Below are the code and all the weights of a small trained network. Each question names an input and a class and asks about switching units off, where a switched-off unit gives its printed mean instead of its output.

import numpy as np


def w(rows, s, z=0):
    codes = np.array(rows[::2]) - 128.0
    scale = np.full(codes.shape[1], s)
    scale[-1] = z or s
    return codes * scale


def norm(h):
    return h / np.sqrt((h * h).mean(-1, keepdims=True) + 1e-5)


def f(y):
    return y / 2 * (1 + np.tanh(0.7978845608 * (y + 0.044715 * y**3)))


def log_softmax(a):
    a = a - a.max(-1, keepdims=True)
    return a - np.log(np.exp(a).sum(-1, keepdims=True))


def net(x, mask):
    res = np.array(x, float).reshape(1, 3) / 4 @ E
    u = 0
    for l in range(2):
        y = f(norm(res) @ A[l][:, :-1].T + A[l][:, -1])
        res = res + np.where(mask[u : u + 8], y, B[l][:, -1]) @ B[l][:, :-1]
        u += 8
    return log_softmax(norm(res)[-1] @ U[:, :-1].T + U[:, -1])


A, B = {}, {}
E = w([
[148,126,126,132,125,98],'x0',
[124,168,239,213,91,134],'x1',
[178,249,111,75,82,155],'x2',
],0.011)
A[0] = w([
[130,2,66,153,204,133,60],'0.n0',
[120,222,192,127,93,109,37],'0.n1',
[117,32,108,199,159,147,251],'0.n2',
[93,153,81,120,100,201,99],'0.n3',
[123,98,147,82,127,127,110],'0.n4',
[178,172,200,239,121,193,130],'0.n5',
[88,70,203,201,99,131,4],'0.n6',
[140,46,240,200,159,143,3],'0.n7',
],0.0097,0.0052)
B[0] = w([
[149,161,120,188,177,246,234],'0.n0',
[177,155,116,145,139,209,196],'0.n1',
[122,127,70,175,127,86,253],'0.n2',
[155,100,109,118,119,86,151],'0.n3',
[131,100,172,124,163,172,129],'0.n4',
[98,148,158,183,108,140,254],'0.n5',
[122,100,147,77,84,53,189],'0.n6',
[99,107,157,26,101,97,204],'0.n7',
],0.013,0.0075)
A[1] = w([
[112,84,113,88,141,124,151],'1.n0',
[153,135,103,5,115,142,3],'1.n1',
[94,87,195,98,130,54,100],'1.n2',
[163,126,107,87,145,159,6],'1.n3',
[71,108,164,145,131,92,54],'1.n4',
[156,120,83,80,101,106,141],'1.n5',
[147,119,102,141,167,94,32],'1.n6',
[123,106,79,166,155,124,18],'1.n7',
],0.017,0.0032)
B[1] = w([
[113,218,217,178,95,174,168],'1.n0',
[154,80,162,35,144,65,253],'1.n1',
[18,46,78,145,75,80,228],'1.n2',
[99,95,132,68,110,31,185],'1.n3',
[95,69,69,2,65,12,190],'1.n4',
[169,116,170,63,204,161,212],'1.n5',
[94,137,104,158,136,194,145],'1.n6',
[134,154,171,211,189,160,197],'1.n7',
],0.0086,0.0072)
U = w([
[124,129,89,187,234,169,138],'0',
[180,139,126,16,178,108,100],'1',
[85,116,124,135,61,60,225],'2',
[167,252,181,170,44,177,2],'3',
],0.021,0.0034)

Each question gives the input, the list of numbers given to net, and the class t.
The units are the neurons (one row each of A and B). Each row of codes is followed by its name. A weight is (code - 128) times the scale printed after its matrix; where a second scale follows, it is the last column's (A, B and U).
mask holds one flag per neuron, layer by layer. A switched-off neuron (its flag False) gives its mean, the last column of its row in B, instead of its output. The means were averaged over made-up inputs and are rounded, as every weight is.
A unit's drop is (log p(t) with every unit on - log p(t) with that unit switched off) / (log p(t) with every unit on - log p(t) with every unit switched off).
The circuit of an input: a set's keep is (log p(t) with only the set's units on - log p(t) with every unit switched off) / (log p(t) with every unit on - log p(t) with every unit switched off). Starting from the 12 units with the biggest drops (on a tie, the unit counted first), units are removed one at a time, each time the one whose removal leaves the highest keep (on an exact tie, the one counted first), for as long as the keep stays at least 0.8.
circuit, biggest first: the units of the circuit, biggest drop first
k most important neurons: the k neurons with the biggest drops, biggest first
k most important neurons of layer l: the k neurons of layer l with the biggest drops, biggest first
drop of u: that unit's drop, to one decimal
input [1,6,0], class 2: circuit, biggest first : [0.n0]
input [-5,0,2], class 1: 4 most important neurons : [0.n5 0.n3 0.n0 0.n2]
input [3,0,6], class 1: 3 most important neurons of layer 0 : [0.n5 0.n0 0.n2]
input [-1,8,0], class 2: 2 most important neurons : [0.n0 0.n6]
input [-5,0,6], class 1: 2 most important neurons : [0.n0 0.n5]
input [5,0,7], class 1: 2 most important neurons : [0.n5 0.n0]
input [8,-1,1], class 1: 2 most important neurons of layer 0 : [0.n5 0.n2]
input [-8,5,0], class 2: 3 most important neurons of layer 0 : [0.n0 0.n6 0.n7]
input [-4,6,0], class 2: 2 most important neurons : [0.n0 0.n6]
input [2,0,-8], class 0: 2 most important neurons of layer 0 : [0.n0 0.n2]
input [6,-1,1], class 1: 2 most important neurons : [0.n5 0.n2]
input [5,0,8], class 1: drop of 1.n6 : 0.0
input [5,-5,0], class 0: drop of 0.n7 : 0.3
input [0,-1,-4], class 0: drop of 0.n0 : 0.2
input [3,-1,-4], class 0: most important neuron : [0.n0]
